Below are the code and all the weights of a small trained network. Each question names an input and a class and asks about switching units off, where a switched-off unit gives its printed mean instead of its output.

import numpy as np


def w(rows, s, z=0):
    codes = np.array(rows[::2]) - 128.0
    scale = np.full(codes.shape[1], s)
    scale[-1] = z or s
    return codes * scale


def f(y):
    return np.maximum(y, 0)


def log_softmax(a):
    a = a - a.max(-1, keepdims=True)
    return a - np.log(np.exp(a).sum(-1, keepdims=True))


def net(x, mask):
    res = np.array(x, float).reshape(1, 4) / 4 @ E
    y = f(res @ A[0][:, :-1].T + A[0][:, -1])
    res = res + np.where(mask, y, B[0][:, -1]) @ B[0][:, :-1]
    return log_softmax(res[-1] @ U[:, :-1].T + U[:, -1])


A, B = {}, {}
E = w([
[245,183,157,190],'x0',
[111,64,184,254],'x1',
[53,228,132,179],'x2',
[129,128,123,129],'x3',
],0.0093)
A[0] = w([
[150,80,155,113,86],'N0',
[164,105,109,117,88],'N1',
[177,73,107,97,67],'N2',
[166,184,52,41,121],'N3',
[81,113,128,104,140],'N4',
[116,159,127,138,62],'N5',
[51,60,116,145,106],'N6',
[236,211,154,148,97],'N7',
[192,122,108,151,126],'N8',
[107,39,144,250,155],'N9',
[95,189,83,151,97],'N10',
[57,89,100,81,87],'N11',
[168,71,132,110,118],'N12',
[68,251,126,166,62],'N13',
[58,86,109,99,96],'N14',
[76,153,124,176,90],'N15',
[180,66,140,82,114],'N16',
[166,86,125,120,114],'N17',
[135,149,129,96,143],'N18',
[144,171,108,64,138],'N19',
[144,183,88,73,139],'N20',
[125,126,126,139,252],'N21',
[192,142,138,135,88],'N22',
[193,137,148,179,103],'N23',
],0.016,0.0033)
B[0] = w([
[127,90,145,96,167],'N0',
[127,89,136,132,156],'N1',
[122,56,137,92,185],'N2',
[144,203,204,170,224],'N3',
[131,129,88,157,177],'N4',
[111,101,128,118,145],'N5',
[148,170,73,114,206],'N6',
[92,131,27,174,211],'N7',
[107,118,103,168,171],'N8',
[156,237,228,147,248],'N9',
[124,70,152,121,176],'N10',
[115,119,48,159,210],'N11',
[113,70,147,107,183],'N12',
[105,4,146,88,219],'N13',
[108,131,60,156,202],'N14',
[146,87,147,91,177],'N15',
[92,49,146,117,200],'N16',
[111,90,144,112,170],'N17',
[134,155,147,133,156],'N18',
[174,194,157,101,189],'N19',
[156,190,173,121,193],'N20',
[147,143,130,125,156],'N21',
[139,134,85,109,168],'N22',
[143,170,69,92,186],'N23',
],0.026,0.015)
U = w([
[147,209,195,142,251],'0',
[106,164,9,160,70],'1',
[89,50,180,86,82],'2',
],0.013,0.0024)

Each question gives the input, the list of numbers given to net, and the class t.
The units are the neurons (one row each of A and B). Each row of codes is followed by its name. A weight is (code - 128) times the scale printed after its matrix; where a second scale follows, it is the last column's (A, B and U).
mask holds one flag per neuron, in row order. A switched-off neuron (its flag False) gives its mean, the last column of its row in B, instead of its output. The means were averaged over made-up inputs and are rounded, as every weight is.
A unit's drop is (log p(t) with every unit on - log p(t) with that unit switched off) / (log p(t) with every unit on - log p(t) with every unit switched off).
unit that matters most: the unit with the biggest drop
k most important neurons: the k neurons with the biggest drops, biggest first
drop of u: that unit's drop, to one decimal
input [-5,-5,-4,2], class 0: 2 most important neurons -> [N3 N7]
input [5,0,7,-2], class 2: unit that matters most -> N13
input [-7,1,8,-7], class 2: 4 most important neurons -> [N13 N7 N15 N10]
input [4,-2,3,4], class 1: 2 most important neurons -> [N7 N9]
input [-8,7,7,3], class 1: 2 most important neurons -> [N6 N14]
input [5,-4,-3,6], class 1: 2 most important neurons -> [N7 N9]
input [-7,-7,1,-5], class 0: 2 most important neurons -> [N3 N20]
input [6,-6,-8,4], class 2: 3 most important neurons -> [N16 N9 N2]
input [-5,-4,-4,4], class 1: 2 most important neurons -> [N9 N11]
input [8,3,-8,1], class 1: 4 most important neurons -> [N7 N23 N13 N22]
input [0,-5,6,4], class 2: 2 most important neurons -> [N13 N9]
input [5,-1,-6,0], class 2: 3 most important neurons -> [N16 N2 N11]
input [5,3,4,3], class 1: drop of N13 -> 0.0
input [-6,8,2,0], class 0: drop of N9 -> 9.2
input [5,0,-7,3], class 2: unit that matters most -> N16
input [-6,8,-2,5], class 0: drop of N9 -> 5.8
